Below are the code and all the weights of a small trained network. Each question names an input and a class and asks about switching units off, where a switched-off unit gives its printed mean instead of its output.

import numpy as np


def w(rows, s, z=0):
    codes = np.array(rows[::2]) - 128.0
    scale = np.full(codes.shape[1], s)
    scale[-1] = z or s
    return codes * scale


def f(y):
    return y / 2 * (1 + np.tanh(0.7978845608 * (y + 0.044715 * y**3)))


def log_softmax(a):
    a = a - a.max(-1, keepdims=True)
    return a - np.log(np.exp(a).sum(-1, keepdims=True))


def net(x, mask):
    res = np.array(x, float).reshape(1, 5) / 4 @ E
    y = f(res @ A[0][:, :-1].T + A[0][:, -1])
    res = res + np.where(mask, y, B[0][:, -1]) @ B[0][:, :-1]
    return log_softmax(res[-1] @ U[:, :-1].T + U[:, -1])


A, B = {}, {}
E = w([
[129,128,129,128,126],'x0',
[221,205,107,96,123],'x1',
[127,129,127,128,130],'x2',
[186,58,22,127,129],'x3',
[123,170,89,254,123],'x4',
],0.0081)
A[0] = w([
[94,93,130,143,135,253],'neuron 1',
[113,143,153,96,140,138],'neuron 2',
[240,254,106,84,128,183],'neuron 3',
[120,139,128,134,124,145],'neuron 4',
[137,125,129,118,128,110],'neuron 5',
[106,220,191,251,127,121],'neuron 6',
[125,131,129,132,128,150],'neuron 7',
[125,126,128,133,130,177],'neuron 8',
[94,171,225,45,125,209],'neuron 9',
[115,149,132,144,120,136],'neuron 10',
[125,129,130,118,130,127],'neuron 11',
[142,139,128,116,125,114],'neuron 12',
[117,137,142,108,138,127],'neuron 13',
[124,142,126,127,127,90],'neuron 14',
[127,123,121,123,125,151],'neuron 15',
[110,143,147,95,139,133],'neuron 16',
[121,138,132,137,123,159],'neuron 17',
[109,161,136,155,129,116],'neuron 18',
[118,142,126,133,125,127],'neuron 19',
[140,106,116,108,129,147],'neuron 20',
[170,100,94,190,115,83],'neuron 21',
[129,145,128,126,126,109],'neuron 22',
[142,95,112,93,126,125],'neuron 23',
[122,139,129,136,126,142],'neuron 24',
[138,129,132,125,127,71],'neuron 25',
[130,118,120,117,126,138],'neuron 26',
[125,123,128,134,125,186],'neuron 27',
[116,143,128,136,128,138],'neuron 28',
[113,154,134,148,128,119],'neuron 29',
[159,53,93,74,131,125],'neuron 30',
[126,126,123,125,128,154],'neuron 31',
[153,115,116,162,118,102],'neuron 32',
[127,125,131,135,124,175],'neuron 33',
[154,64,97,78,128,124],'neuron 34',
[121,148,125,128,125,93],'neuron 35',
[148,121,33,224,135,55],'neuron 36',
[111,154,131,145,127,120],'neuron 37',
[141,101,117,100,122,128],'neuron 38',
],0.021,0.0065)
B[0] = w([
[63,103,122,55,129,184],'neuron 1',
[109,129,123,153,125,157],'neuron 2',
[224,162,127,254,131,252],'neuron 3',
[124,142,117,122,131,134],'neuron 4',
[138,121,132,138,126,129],'neuron 5',
[208,182,124,36,124,227],'neuron 6',
[123,134,127,123,128,133],'neuron 7',
[113,128,126,116,130,140],'neuron 8',
[7,139,111,205,129,245],'neuron 9',
[133,159,124,117,128,140],'neuron 10',
[128,124,128,134,130,130],'neuron 11',
[146,130,129,144,120,133],'neuron 12',
[120,129,124,143,129,141],'neuron 13',
[143,135,119,136,133,124],'neuron 14',
[121,118,134,125,130,135],'neuron 15',
[112,126,122,153,135,154],'neuron 16',
[119,145,116,118,129,138],'neuron 17',
[156,149,113,110,127,148],'neuron 18',
[130,144,121,125,134,131],'neuron 19',
[132,95,143,131,134,150],'neuron 20',
[74,126,124,172,134,171],'neuron 21',
[143,131,108,138,133,128],'neuron 22',
[157,90,146,126,127,159],'neuron 23',
[125,144,121,123,130,134],'neuron 24',
[145,130,129,139,130,122],'neuron 25',
[129,112,136,129,131,135],'neuron 26',
[105,128,130,110,126,143],'neuron 27',
[128,149,122,122,125,135],'neuron 28',
[146,156,125,116,129,142],'neuron 29',
[183,60,149,100,130,198],'neuron 30',
[122,124,132,125,126,134],'neuron 31',
[113,130,127,149,133,144],'neuron 32',
[112,132,129,115,128,139],'neuron 33',
[177,68,145,106,129,188],'neuron 34',
[147,135,113,135,135,126],'neuron 35',
[22,149,130,198,121,208],'neuron 36',
[144,154,121,117,134,140],'neuron 37',
[149,95,142,130,132,152],'neuron 38',
],0.06,0.017)
U = w([
[15,116,107,115,115,252],'0',
[104,154,111,230,126,127],'1',
[140,155,98,2,117,141],'2',
[230,197,98,122,129,51],'3',
[148,43,155,30,123,113],'4',
[237,83,156,147,135,51],'5',
],0.0057,0.0028)

Each question gives the input, the list of numbers given to net, and the class t.
The units are the neurons (one row each of A and B). Each row of codes is followed by its name. A weight is (code - 128) times the scale printed after its matrix; where a second scale follows, it is the last column's (A, B and U).
mask holds one flag per neuron, in row order. A switched-off neuron (its flag False) gives its mean, the last column of its row in B, instead of its output. The means were averaged over made-up inputs and are rounded, as every weight is.
A unit's drop is (log p(t) with every unit on - log p(t) with that unit switched off) / (log p(t) with every unit on - log p(t) with every unit switched off).
The circuit of an input: a set's keep is (log p(t) with only the set's units on - log p(t) with every unit switched off) / (log p(t) with every unit on - log p(t) with every unit switched off). Starting from the 12 units with the biggest drops (on a tie, the unit counted first), units are removed one at a time, each time the one whose removal leaves the highest keep (on an exact tie, the one counted first), for as long as the keep stays at least 0.8.
circuit, biggest first: the units of the circuit, biggest drop first
k most important neurons: the k neurons with the biggest drops, biggest first
drop when u is switched off: that unit's drop, to one decimal
input [-4,8,-6,1,-2], class 5: circuit, biggest first => neuron 36
input [-2,-4,-3,1,-4], class 4: 2 most important neurons => neuron 3; neuron 36
input [6,8,-1,7,0], class 5: 2 most important neurons => neuron 9; neuron 30
input [-3,-6,1,0,4], class 2: circuit, biggest first => neuron 9; neuron 3
input [-1,-3,-4,-8,-3], class 0: 2 most important neurons => neuron 3; neuron 9
input [-7,-2,5,0,2], class 2: 2 most important neurons => neuron 9; neuron 3
input [-7,2,-4,1,-8], class 5: 3 most important neurons => neuron 30; neuron 36; neuron 34
input [8,-5,0,-8,-3], class 0: 2 most important neurons => neuron 3; neuron 9
input [5,-5,-4,-1,-1], class 0: 2 most important neurons => neuron 3; neuron 6
input [7,-7,6,6,0], class 4: 2 most important neurons => neuron 9; neuron 30
input [-3,-7,-2,-7,1], class 2: 2 most important neurons => neuron 6; neuron 36
input [4,-6,3,-6,-1], class 0: 2 most important neurons => neuron 9; neuron 3
input [5,-1,-1,1,-8], class 4: 2 most important neurons => neuron 3; neuron 30
input [-1,1,3,-3,8], class 3: circuit, biggest first => neuron 6
input [-3,0,4,-3,-7], class 0: drop when neuron 34 is switched off => 0.0
input [-2,-3,0,1,-1], class 4: drop when neuron 36 is switched off => 0.3
input [-5,0,1,-3,5], class 2: drop when neuron 3 is switched off => 0.5
input [1,0,-3,5,2], class 0: drop when neuron 3 is switched off => 1.1
